In the rows, zero is written as 128.
Each row is followed by its class number.
[104 168 108 180 150  53 126 115 106 108 131 133 161 122 147 116 137 172
 146  64 139 111 133 156 148 145  75 107 125 116  65 127 146 128 127 100
 164  91 153 112 145 117 120] | 5
[ 95  96 131 140 140 128  66 161 106 118 120  83 139  92 108 188 108 161
 150  95 152 156 173 144 153 139 173 143 118  79  79 138  16 131 127 170
 135  62 148 153 121 123 134] | 4
[110 118 151 152 113 114 118 107  77 124 114 192 144 188 168 168 151 126
 114 133 167 174 151 128 148 162 109 110 162  67  49 148 175 149 124 100
 147 150 160 158 143 108 121] | 6
[115 133 151 165 130 131 197  77 144 116 135  86 132 170 159 173 143 107
 129 119 102 131 110 150 113 135 124 138 133  73 110 122 212 117 114 109
 103 164 162 156 100 125 151] | 8
[104 109  93 155 144  81  55 138 156 161 121 141 150 171 180  72 178 111
 157  73 145  98 140 122 133 112  94 135 105 100 126 112 142 199 113 167
 125  66 144 126 139  89 117] | 2
[105  62 108 141 137 160 199 155  96 104 148 101 141 111  81 122 129 200
 155 143 160 127 167 159 197 111 136 147 114 145 119 140  75 178 130 155
 112  97 117  86 158  62 175] | 4
[107  82 139 157 131 143 112 156  97  97 106 176 125 110 106 107 158 134
 109 125 191 106 133  85 189 129 122 120 138 134 129 123 119 152 108 100
 115 112 182 114 144  68 157] | 5
[108  93 135 138 115 150 131 145  84 122 150  90 158 133  89  89 141 209
 137 131 175  87 152 121 155 130 110 151 155 128 132 129 121 137  99 153
 118 101 125  94 136  79 145] | 1
[ 65 168 167 143 113  82 137 112 118 146 145 112 130 123 119 112 128 106
 128 113 138 130 157 159 138 112 103 178 187 107  38 118 129 162 151  95
 132 130 151 160 133  94 150] | 6
[ 82 185 133 184 118  80 133 164  75 144 118  93 129 105 146 150  98 105
 125 141 141 127  99 151 126 111  94 183 104 176  81 134 168 158 125 106
 152  59 139 159 116 135 144] | 4
[120 146 124 122 140 117 116  98 128 156 142 144 144  56 104  96 122 145
 163 119 166 157 215 131 133 106 121 136 150 120  58 168 121 133 150 124
 156  65 142 155 109 139 127] | 5
[146  99  75 143 160 194 111 102 144 131 131 189 125 109 119 156 153 129
 112  94 132 120 109  72 144 107 130 119 100 117 181 112 140 138 111 148
  80 124 187 184 145 176 145] | 8
[134  76 108  92 117 160  98 145 127 129 136 154 119 112 139 127 134 158
 119 145 127 127 144 127 154 137 153 153 144 140  85 126  79 151 100 151
 101  83 148 129 129 101 126] | 1
[136  98 124 155 153 136 108  89 122 109 120 150  91 140  84 112 113 164
 120 122 123 114 195 116 154 145  91 120 171 121 123 181  90 112  89 104
 144  90 162 119 110  17 115] | 1
[ 88 140 130 112 126 138 145 101 152 180 170 115 143 121 137 150 178  84
 183 134 117 172 122 154 122 134 120 144 116  48  68 144 126 180 143 118
 154 116 139 133 117 111 158] | 3
[143 184 125 162 131  63 109 142  97 107 119 146 115 123 171 185  60 138
  93 128 105 143 173 147 151 123 118 182 138 146  79 160 112 126 107 117
 165  90 163 118 126  80 117] | 7
[127 146 164 144 154 165 129 157 130 145 161 144 161 135  75 191 163  97
 136 144  83 146 117 104  73 117 133 144 109  68  85 110  92 140 134 163
 178 173 152 124 136 103 132] | 5
[ 99 102 121 149 143 129  86 142 184 143 155 103 195 164  83  85 127 146
 165 124 108  87 162 139 112 131 136 139 151 123 127 104 133 138  97 212
 137 180 145  98  69  65 137] | 9
[154 110  91 131 153 152 169 134 154 110 144 151 100  71 106 124 156 162
 143  90 104 103 138 109 130  69  80 103 121 167 110 106 143 172 143 106
 137  80 163 124 167 141 107] | 0
[ 78  79 153 149 172 103 127 144 112 115 117 109 159 157  97 127  97 151
 152 101  42 156 171 141  92 159 187 165 119 119  83 117  77 107 166 113
 142 130 150 115 123  98 104] | 6
[141 148 113 137 141  86 142 169  85 108 136  97 145  60 136 121 134 192
 180 121 146 107 198 139 119 107 115 144 117 164  61 149 154 122 162  85
 186  19 141  83 119 146 118] | 3
[ 61 123 118  32 112 126  91 186 172 123 147 122 133 126 159 118 102 151
  96 114 130 136 151 118 127 116 137 133 111 118 121 110  80 149 112 209
 125  95 134 146 136  77 131] | 9
[ 78 126 100 104 130 121 130 113 187  81 168  80  82 112  97  73 127 157
 141 165 135 142 246 115  76 150 135 109 158 111  66 186 109  69 141 156
 163 132 106 113 109  96 148] | 4
[116 177 137  62 104  96 128  68  89 111 175 103 152  67 124 119 153 145
 133 135 151 104 197 137  74 128 147 137 130 126  52 154 107 133 166 109
 139 102 120 118  81 155 135] | 5
[ 95 152  95  98 109 145  63  75 174 105 146 110 116 104 176 105 163 186
 117 106 129 119 178 120 149 145 147 151 128  86 111 139 111 149 132 168
 125  65 161 111 128 112 175] | 8
[110 124 123 118 157 136 114 132 106 120 147 174 167 118 113 180 156 130
 134  79 135 174 179 141 167 134 143 107 144  95  51 157  85 118 120 149
 176 112 154 128 128 139 143] | 3
[118  92  79 152 152 180  95 108 124 154 155 175 128  76  97 177 120 125
 137  82 103 126 109 121 159 132 128 130  94 118 167 108 179 114 110 164
 151  90 182 151 152 252 130] | 7
[176 134  84 147 150  65  96 108  75 154 104 160 140  75  98 172 149 113
 159  83 122  87 190 136 175  98  82 131 127 169  84 146 128 157 139  97
 149  83 149 148 120 145 103] | 0
[172 201 117  90 132 111 110  88  88 177 152 110 169 103 132 147 159 152
 153 132 134 118 120 122  69 143 101 138  83  68  82 128 151 183 156 130
 179  60 106 113  79 195 128] | 3
[135  76  70 160 126 134  90 108 124 128 135 139 121 111 113 136 132 148
 182 121 165 153 145 148 154 115 125 100 150 156 182 161  97 166 120  92
 114 122 141  93 102 121 130] | 9
[110 120  64 133 141 125 148 122 112 181 167 160 120 115 129 147  96 125
 155 117 104 118  76 128 140  91  94 125 119 152 117 110 137 178  94 124
 129 155 185 139 153  98 120] | 9
[123 152 139 122 153 126 127  95  98 150 149  86 116 118  77 140 160 180
 134  96 108 133  92 143 144 163 178 146 134  53 122 118 116 112 163 109
 146 130 128  94 161 164 179] | 6
[100  83 110 130 131 151  95 129 123 105 119 114 146 141  86 131 155 171
 142 122 106 140 186 133 120 148 130 174 136 117  97 122 102 168 157 145
 117 113 121 132 138 142 104] | 6
[155 158  78 184 142 119 123 161  88 151 161 136 179 137 131 158 146 204
 125 133 179 116 146 129 140 149 103 146 104 142 120 139 177 149 134 116
 134 104 149  95 117  97 153] | 0
[ 61  79 141 120 133  48  94 152  90 136 124  96 136 124 136 158  57 120
 194 130  64 143 164 195 110 135 159 124 143 146  75 139  60 136 145 102
 168  89 130 108 112  77  93] | 6
[123 121 113 135 129 143  85 153  66  93 166 175 158 110 118 159 166 154
  88 117 180 105 180 119 147 143 123 139 148 143 107 149 106 139 124 144
 133 108 148  94  99 136 160] | 3
[121 104 145 128 137 144 171 130  83 141 135 116 144 143 112  88 111 138
 161 133 126 140 155 104  81 140 142 158 100 133  65 129 138 118 133 141
 156  98 120 140 126 168 121] | 6
[ 54 122  88 103 142 152 115 168 167 157 175 109 116 128 119 142 115 145
  97  58  97 109  72 114 138 123 120 106 103 153 109  92 103 103  77 168
 146  80 183 128 148  78 110] | 1
[ 98  84  70 118 151 128  27 110 153 162 152  98 125 104  76 119 136 136
 146 123 157 131 213 115 131 149 135 165 127  82 115 174  97 130 102 189
 118  74 137 148  87 103 128] | 1
[151 114 164 141 119 142 144 130  78 145 135 125  83 131 121 168 104 137
 117  85 139 115 192 174 151 108 108  73 160 105  73 113  93 117 131  82
 178 121 156 131 157 103 121] | 1
[ 87 115 138 148 139 199 120 137 157 128 167 137 110  99  80  78 106 162
 109 143 126 147 150 104 105 141 122 126 128 136 117 171 116 135 111 152
 135  84 154 131 115  73 124] | 7
[145 154 124 221 118 113 177  95  93 146 146  94 129 132 132 141 117 145
 173 133 131 148 185 145 116 122  98 137 160 153  65 190 119 118 147  63
 152 128 144 102  92  73 114] | 2
[ 32  89 114 158 144 130  63 203 108 129  96  82 150 131 108  41 134 147
 159 103  79  77 141 113  99 160 128 120 111 205  86 122 108 151 117 104
 131  89 154 136 107  68 103] | 3
[110 126 142 150 134 138  89 141 102 125 116  91 125 169  97 156 139 133
 131 127 146 130 160 141  88 157 146 111 150  91  95 119 155 143 126  99
 154 127 142 147  98 152 149] | 6
[123 102  88 136 116 153  88 142 119 173 133 150 157 141 139 122 156 150
 153 135 116 106 142  85 131 141 101 201 137 155 179 117 148 124 118 162
 121  60 139 120 115 149 127] | 2
[ 96  45 135 154 135 121 116 163 114  44 154 126 148 169 154 107 154 174
 143 119 151 115 166 132 141 121 133 138 136 112 147 154 129 136  87 205
 122 146 137  67 145  62 131] | 9
[134 167  84 161 144 134  70 102 148 127 145 179 128 154 153 198 142 126
  90 119  93 192 174 118 103 148 123 136 119 131 115 180 126  96 145 134
 160 127 153 117 114 107 100] | 8
[ 86 116 116 133 128 117 154 113  63 216 139  64  99 147 141 135  97 108
 167  92 131 196 144 116  59 128  82 112  90  91 138 158 143 138 132 109
 178  76  93 146 121 179 111] | 5
[114 182 114 161 136  93 146 167  94 135 131 131 132 117  98 160 115 129
 106 121 112 176 195 127 120 139 121 185 146 160  32 154  96 112 152  58
 143 131 153 142 141 107 117] | 7
[102 100 145 169 153  94  96 176 145  71 109 105 140 137  92  80 117 205
 156 146 177 127 131 114 120 160 112 137 176  97 143 134 146  95 124 112
 125  86 122 112 142  94 111] | 6
[110  93  89 158 125 127 104 164 141  84 137 101 109 125 144 108 131 139
 137 118 185 112 200 143 171 125 120 152 168 161  69 152 114 140  83 145
 129 100 153 100 108  83 143] | 3
[ 52  75 133 102 131 147  68 112 103 134 171 109 180 119 122 123 133 132
 174 119  90 115 171 127  77 138 162 177 119  90  71 122  73 171 116 199
 145  69 160 123 105 131 122] | 2
[ 84  86  83 159 152 136  93 133 144 137 142 122 110 129 116 146 139 134
 167 104 151 143 115 146 173 118 119 119 128 137 157 176  77 124  91 153
 104  95 138 161 157  60 107] | 4
[149 123 101 165 136 119  69 183 105 137 107 122 134 136 133 132 153 151
 135 108 167 113 117 126 158 100  94 156 154 184 126 130 131 180  96 115
 140  62 142  86 122  82  83] | 3
[114 133  86 154 144 140  94 150 139 178 121 144 151 106  94 101 136 129
 127 149 147 146 116  83 124 118 116 167 107 139 121 143  93 203 144 123
  82  98 143 153 113  77 122] | 2
[111 171 121  89 112 133  95 111 116 116 146 114 117 136 136  96 113 123
  87 106 200 120 121 142 131 116 130 145 110 152 147 137 107 146 106 135
 119 118 124 134 133 110 129] | 9
[135 112  98 125 143 117 120 183 187 159 121 118 121 127 141 111 119 152
 113 103 125 128 114 118 164  77 151 125 115 180 127 114  85 149 122 185
 105 104 131 115 131  42  96] | 4
[115 121 140 192 115 100  60 163  94 139  92 111 133 160 147 145  96 120
 146 122 168 118 173 129 150 177 146 184 141 114  64 108  92 100 125  92
 137 117 176 156 122 100 128] | 6
[117 127 126 163 148 113 138 131 114 133 132 143 108 157 139 160 125  91
  90  21 216 160 151 146 180 148  81  92 120  87  72 116 144  99  96 114
 169  83 161 156 151 159 141] | 0
[ 88  77  82  68 127 143  58 186 117  60 129 156 128 131 152 102 169 176
 107 134 172  90 167 138 140 166 144 143 129 157 107  84 149 169 117  96
 142  36 167  66 145 124 138] | 3
[ 88 107 110 122 133 126  83 154 106 106 188 107 144 141 121 180 125 150
 150 141 122 127 152 129  83 144 160 182 150 110 108 136  64 113 109 172
 130 118 142 117 117 122 140] | 6
[124 107 138  70 144  73 124 153 189  93 127 127 141 138 170 119 148 143
 135 107 134 125 104 170 160  89 182 123 125  85 125  86 118 178 145 160
  98 116 119 108 167 100 137] | 6
[ 83 133 137 130  97 166 102 148 137 156 150 126 151 109  82  76  94 138
 128 170 142  92 148 127 106 145 101 100 129 171 120 135 133 151 122 133
 136 123 132 140  96  77 116] | 7
[ 75 129 121 151 137 129 142  75  83 141 148 126 115 106  95  82 137 123
 177 106 102 106 124 121  98 124 100 118 120 168 111 149  99 121 139  75
 150 101 145 147 146 122 115] | 4
[132  57 112 101 138 101 103 122 134 108 147 141 149 112  98 107 152 139
 127 142 161 121 186  70 109  90 128 181 151 119 142 133 119 150 123 156
  89 102 138  94 100  94  91] | 1
[141 122  79 193 153 105 120 163 154 157 120 139 149 119 123 124 131 216
 158 110  93 161 170 118 142 147 140 107 122 118  20 124  84 184 176 107
 145 109 172  89 113  62 130] | 6
[ 87 118 140 112 118 138 144  80 142  79 178 167 136 107 104 138 178 115
 119 125 164 126 105 100 155 106  87 152 170  91 147 141 140 119  90 151
 124 114 150 117 144 130 155] | 1
[ 86  87 113 153 108 138 122 177  82 104 124 155 151 109 124 175  97 175
 157 211 115 175 123 114 131 169 110 152 144 137 103 154 117 141 104  99
 160  66 150  94 116 101 149] | 1
[109 131 148 135 150 125 154 110 130 158 152 120 161 100  79  89 171 175
 172  65 160 141 181 110 134 118  95 112 153  81 101 134 121 105 149 127
 164  76 135 119 133 128 133] | 5
[151 141 135 167 153 118 135 111 150 122 146 107 149 146 162 181 110 165
 141  72 100 167 161 195 126 159 173 126 113  53  83 112  74 102 173 118
 154 112 145  98 127 146 136] | 2
[ 58  83 128 107 108 161  92 108 122  93 134  98 127 165 109 156 140  99
 172 171 143 101 130 148  97 143  92 147 135 120 184 132 150 142  77 145
 147  79 122 152 116 120 123] | 4
[116 114 114  97 148 139  50  94 105 119 109 130 153 163 125 143 145 154
 144 125 138 127 129  95 114 148 182 163 109  94 175 135 123 145 109 136
 121  86 150 144 116 130 128] | 6
[139 141  95 185 141  92 189 128 132 164 131 139 103 136 167 189  82 141
 140 105  89 160 125 138 146 113  75  80 134 115 114 158 136 108 143  92
 142 142 149 143 146  82  98] | 2
[ 92  77 112 144 120 156 131  61 149  80 112 168 101 132 157  81 159 142
 190 164 118 133 148  93 140 120 101 121 148  91 114 154 143 167 103 125
 131 127 163 155 173 100 136] | 4
[190 210 115 174 132  75 142 113 123 112 123 137 152 110 137 189 135 135
  86 112 170 155 132 167 147 128 103 121 123 111  64 139 127 149 165  95
 116 130 118 124 105 149 138] | 8
[155 105 130  88 127 147  83 117 117 120 124 141 116 158  77 143 183 114
  81 116 176  97 159  91 141 122 116 170 155  72 142  86  97 151 110 129
 108 143 140 124 149 116 128] | 1
[113 118 118 149 132 185 142 102 184 128 124 127 125 131 133 128 176 125
 158 120  92 164 156  93 151  98 142 179 139 113  78 162 121 126  99 151
 106 138 173 190 150  93 124] | 1
[116 140 153 160 127 115 118 157 113 164 123 119 114 126 114 116 113 134
 145 141 106 153 139 113 126 151 139 110 152  96  56 157  96  91 133 118
 152 202 150 143 136  64 129] | 9
[121 103  67 125 157  76  89  52  92 132 109 128 171 111  76 126 162 169
 172 103 142 108 112 100 163 123 118 153 122  89 154 135 145 203 133 125
  91 116 134 128 128 151 115] | 6
[ 71 110  73  88 137  86  68 154 135 104 131 163 168 119  85 131 145 118
 134 135  89 119 195  98 125 128 153 162 137 179  83 131  60 144 144 159
 125 149 134 125 123 104 125] | 6
[ 82  67  64 100 146 158  53 133 108 154 181  93 101  93 134 132 123 182
 140 123 130 163 133 108  92 168 192 154 125  95 119 143 100 141 112 151
 113  78 158 110 125 168 153] | 0
[113 114 145 201  97 112  78 189 100 164 119  97 124 174 144 132 158  94
 187 173 147 123 189 145 115 130  94 143 143 102  52 136 131 157 115 101
 187 138 143 115 146  46 137] | 1
[ 88 102 135 141 159 130 123  93 127 149  94 137  99 134  85  83 144 112
 114 108  62 158 166 118 153 137 148 153 153 123  66 151 153 126 126  91
 139 134 165 148 141  91 129] | 1
[125 151 123 121 156  54 115  41 145 141 165 142 130  75  96  87 106 177
 163 118 178 187 134 132 133 124 102 119 153  40 110 176 115 149 172 120
 165  65 108  75 128 120 113] | 6
